Here is a tiny trained network, its code and every weight. The questions are about switching its units off for an input and a class, where a switched-off unit gives its printed mean instead of its output.

import numpy as np


def w(rows, s, z=0):
    codes = np.array(rows[::2]) - 128.0
    scale = np.full(codes.shape[1], s)
    scale[-1] = z or s
    return codes * scale


def f(y):
    return np.maximum(y, 0)


def log_softmax(a):
    a = a - a.max(-1, keepdims=True)
    return a - np.log(np.exp(a).sum(-1, keepdims=True))


def net(x, mask):
    res = np.array(x, float).reshape(1, 7) / 4 @ E
    y = f(res @ A[0][:, :-1].T + A[0][:, -1])
    res = res + np.where(mask, y, B[0][:, -1]) @ B[0][:, :-1]
    return log_softmax(res[-1] @ U[:, :-1].T + U[:, -1])


A, B = {}, {}
E = w([
[244,105,171,184],'x0',
[194,61,33,71],'x1',
[127,128,129,126],'x2',
[171,254,128,67],'x3',
[105,68,212,39],'x4',
[129,126,128,127],'x5',
[126,128,129,128],'x6',
],0.0085)
A[0] = w([
[113,166,41,179,127],'n1',
[87,138,106,119,89],'n2',
[158,181,100,198,95],'n3',
[91,66,145,179,109],'n4',
[195,195,99,51,98],'n5',
[128,140,174,138,152],'n6',
[138,154,161,155,144],'n7',
[98,161,142,174,149],'n8',
[82,144,156,136,158],'n9',
[169,158,191,54,136],'n10',
[158,115,148,166,114],'n11',
[182,117,156,156,104],'n12',
[156,137,89,174,119],'n13',
[123,160,112,105,142],'n14',
[155,88,91,68,106],'n15',
[116,4,94,170,101],'n16',
[134,150,151,119,131],'n17',
[67,144,185,178,86],'n18',
[166,125,136,132,117],'n19',
[201,135,170,132,93],'n20',
[125,128,75,199,107],'n21',
[159,122,135,131,252],'n22',
[161,113,154,137,92],'n23',
[173,60,109,84,116],'n24',
[93,138,205,176,127],'n25',
[72,129,90,119,87],'n26',
[160,97,192,91,116],'n27',
[162,205,94,219,132],'n28',
[128,127,130,128,149],'n29',
[54,107,104,102,121],'n30',
[123,81,181,86,108],'n31',
[106,133,120,97,130],'n32',
[86,132,109,121,87],'n33',
[80,143,85,90,101],'n34',
[137,116,78,107,114],'n35',
[94,152,186,132,112],'n36',
[77,175,89,78,127],'n37',
],0.016,0.015)
B[0] = w([
[121,87,159,95,196],'n1',
[174,136,190,160,148],'n2',
[96,109,194,130,178],'n3',
[44,209,130,106,189],'n4',
[92,182,127,111,187],'n5',
[161,127,96,118,180],'n6',
[144,146,88,125,175],'n7',
[165,118,80,99,192],'n8',
[158,113,92,123,199],'n9',
[64,119,134,113,198],'n10',
[159,134,128,139,158],'n11',
[145,137,149,185,164],'n12',
[139,111,131,95,167],'n13',
[77,134,129,154,166],'n14',
[248,127,123,115,172],'n15',
[87,200,137,114,219],'n16',
[111,138,121,104,154],'n17',
[181,154,127,109,187],'n18',
[135,129,144,188,149],'n19',
[142,148,183,186,167],'n20',
[120,91,180,98,173],'n21',
[76,83,51,185,254],'n22',
[168,113,176,151,143],'n23',
[164,150,109,121,186],'n24',
[182,133,110,115,206],'n25',
[154,125,158,172,160],'n26',
[114,75,151,110,178],'n27',
[115,100,128,93,218],'n28',
[124,121,107,143,151],'n29',
[136,109,128,165,195],'n30',
[96,69,169,100,182],'n31',
[101,95,149,176,159],'n32',
[138,134,148,165,146],'n33',
[168,128,157,170,171],'n34',
[236,152,107,90,155],'n35',
[182,131,123,117,181],'n36',
[130,112,150,170,198],'n37',
],0.011,0.014)
U = w([
[178,140,184,220,53],'0',
[142,68,183,29,53],'1',
[224,167,85,67,41],'2',
[103,246,140,90,163],'3',
[133,104,70,145,255],'4',
[133,105,71,149,228],'5',
],0.014,0.0077)

Each question gives the input, the list of numbers given to net, and the class t.
The units are the neurons (one row each of A and B). Each row of codes is followed by its name. A weight is (code - 128) times the scale printed after its matrix; where a second scale follows, it is the last column's (A, B and U).
mask holds one flag per neuron, in row order. A switched-off neuron (its flag False) gives its mean, the last column of its row in B, instead of its output. The means were averaged over made-up inputs and are rounded, as every weight is.
A unit's drop is (log p(t) with every unit on - log p(t) with that unit switched off) / (log p(t) with every unit on - log p(t) with every unit switched off).
The circuit of an input: a set's keep is (log p(t) with only the set's units on - log p(t) with every unit switched off) / (log p(t) with every unit on - log p(t) with every unit switched off). Starting from the 12 units with the biggest drops (on a tie, the unit counted first), units are removed one at a time, each time the one whose removal leaves the highest keep (on an exact tie, the one counted first), for as long as the keep stays at least 0.8.
units of the circuit, in order: the units of the circuit, biggest drop first
unit that matters most: the unit with the biggest drop
top k neurons: the k neurons with the biggest drops, biggest first
drop of u: that unit's drop, to one decimal
input [-5,3,7,7,-8,0,6], class 1: top 2 neurons => (n1 n28)
input [-6,0,-5,-6,0,2,0], class 0: unit that matters most => n30
input [3,8,-1,-2,-8,-2,-6], class 1: units of the circuit, in order => (n21 n1)
input [-6,-7,4,0,-8,-2,7], class 1: units of the circuit, in order => (n1 n28)
input [-2,8,6,-7,2,-4,3], class 2: top 2 neurons => (n15 n35)
input [7,-3,-2,8,-5,-4,2], class 3: top 4 neurons => (n5 n28 n37 n30)
input [5,3,4,3,-6,-4,0], class 1: units of the circuit, in order => (n28 n3)
input [-5,8,6,3,1,-3,-3], class 2: top 3 neurons => (n15 n35 n24)
input [1,-2,-6,-7,6,-3,-6], class 3: top 2 neurons => (n4 n16)
input [6,8,0,-2,6,7,6], class 2: top 3 neurons => (n15 n24 n35)
input [8,1,-4,6,4,1,3], class 0: top 2 neurons => (n20 n12)
input [-8,-6,-5,-8,-2,0,-2], class 0: top 2 neurons => (n30 n26)
input [5,-4,-7,-7,1,-4,8], class 3: units of the circuit, in order => (n4 n16)
input [6,6,8,8,1,-2,-6], class 3: units of the circuit, in order => (n5)
input [2,2,5,5,-5,-2,-5], class 1: top 4 neurons => (n28 n1 n3 n16)
input [6,0,-6,-8,5,7,1], class 3: top 2 neurons => (n16 n4)
input [-7,-3,-5,3,-7,-4,-6], class 0: top 2 neurons => (n37 n34)
input [6,-5,7,5,4,7,6], class 4: top 2 neurons => (n10 n22)
input [-3,-6,1,5,-6,0,-8], class 1: drop of n1 => 0.3
input [-6,6,3,0,6,6,-2], class 0: top neuron => (n34)
input [0,-2,0,-7,3,-2,0], class 3: drop of n16 => 0.3
input [5,3,2,3,-7,4,-5], class 1: drop of n3 => 0.2
input [0,-8,-5,8,0,1,4], class 2: drop of n25 => 0.2
